array([ 0.175, -0.188, -0.129,  0.170, -0.120, -0.140, -0.136]) value -0.140

array([[ -5.6,  -4.8,  -1.1,   3.1,   8.5,  -4.3],
       [ -2.2,  -6.0, -13.4,   0.2,   7.4,  23.3],
       [-14.9,  -0.5, -11.1,  -1.3,  -8.4,  -8.3]]) value 8.5

array([  98.54, -156.95,  154.65, -126.96]) value 154.65

array([[ 0.132, -0.074, -0.075,  0.093, -0.007],
       [-0.034, -0.112, -0.018, -0.100,  0.159]]) value 0.093

array([-0.08, -0.10,  0.03,  0.05, -0.05,  0.13, -0.04]) value 0.13

array([[  9.77,  21.72, -13.86,   8.95, -19.59],
       [ -6.75,  19.91,  -8.88, -13.60,  -0.45]]) value 8.95

array([-15.7,  -7.0,   4.9, -13.9,  14.5]) value -13.9

array([ 0.176, -0.117,  0.151,  0.088, -0.179, -0.028,  0.170]) value -0.028
---
[[1.27, 0.99, 0.13, 0.01, 0.95], [0.83, 0.93, 1.29, -1.64, 1.08]] 0.01
[-0.07, -0.15, 0.16, -0.19, 0.02, -0.06, 0.15] -0.15
[0.84, 0.42, 1.79, -1.79, 1.09, -0.95, 1.84] -0.95
[-15.352, 2.456, -11.872, 19.272, -7.975, 4.676] -11.872
[-0.143, 0.161, -0.029, -0.063, -0.116] -0.116
[6.1, 5.1, -13.7, 13.0, 16.1, 13.6, -6.9] -6.9
[[-0.41, -0.02, -1.06, -0.39, -0.09, -1.98], [0.77, -0.67, 0.65, -0.62, -0.68, 1.47]] -1.06
[1.301, -19.417, -8.526, 5.123, 1.774, -0.493, 19.726] -8.526
[-0.097, 0.124, -0.094, -0.006] -0.094
---
[7926, 3038, 8429, 4547, 6671] ans = 7926, 6671
[47, 194, 13, 170, 4, 159] ans = 47, 159
[8, 2, 4, 2] ans = 8, 2
[5932, 8013, 8634, 2056] ans = 5932, 2056
[63, 13, 55, 37, 69, 49, 90] ans = 63, 90
[[-45, -4, 13, -32], [-38, -12, -11, -38], [-17, 0, 44, -22]] ans = -45, -22
[4056, 7862, 6395, 1953, 5358, 4319] ans = 4056, 4319
[[116, 90, 109, 95], [10, 121, 251, 130]] ans = 116, 130
---
.16	-.04	.08	-.06	.42	-.14	.14 result: .14

-.24	.10	.40	-.20	.31	-.41 result: .10

-.49	-.03	.26	-.14 result: -.14

.16	.17	.40	-.46 result: .16

.57	.05	.00	-.13
.39	-.24	-.01	-.03
result: .05

-.43	.22	-.02	-.24	.28	-.11	.08 result: .08

.06	.09	-.07	.43	-.29 result: .06
---
.17	.34	.09	-.05	.01	.45	-.03 >> .09
.28	.02	.40	.03	.37	.48 >> .40
.31	.01	.46	-.34	.40	.45	-.02 >> .46
.16	-.22	.44	-.19 >> .44
.04	-.25	.45	-.27 >> .45
.42	.01	.38	.14 >> .38
---
((16, -37, -2, 25, -6), (-11, 23, -7, 6, -15), (40, 28, 35, 42, 13)) result: -6
((2, 1, 4, 3, 3, 5), (2, 1, 6, 4, 6, 9), (7, 9, 4, 5, 3, 2)) result: 5
((-34, -25, -22, -29, -26), (-19, -26, -31, -26, -26), (-41, -7, 12, -50, 33)) result: -26
((16, 7, -10, 15, 10, 16, -6), (26, -5, 47, 23, 7, 48, -46), (41, -1, 8, 17, -49, 29, -43)) result: -6
((105, 204, 119, 129, 189, 85, 149), (137, 145, 58, 181, 118, 84, 99), (175, 151, 138, 180, 166, 127, 46)) result: 149
((4, 5, 7, 7, 4, 2), (6, 5, 5, 2, 3, 4), (2, 5, 4, 6, 7, 8)) result: 2
((5, 3, 6, 4, 7, 4, 5), (0, 4, 5, 4, 7, 4, 3), (6, 4, 4, 5, 2, 4, 5)) result: 5
---
.37	-.40	-.32	-.07	.09	-.06
.46	.00	.24	.11	-.24	.40
out .24

.30	-.05	-.11	-.48	.42
-.13	.21	.35	-.33	.02
-.01	.15	.23	-.37	.15
out .35

-.15	.54	-.41	-.19	-.31
-.08	-.43	.26	-.11	.42
-.51	-.32	-.04	-.31	.44
out .26

-.10	.05	.13	.23	.24	.27
.43	.24	.03	-.15	-.11	-.22
out .03

-.34	-.41	-.26	-.16	.03
-.09	-.02	-.10	.01	.42
out -.10

.12	.45	.14	.18	-.32	-.22	.14
.05	.22	-.05	-.07	.08	-.04	-.50
out -.05
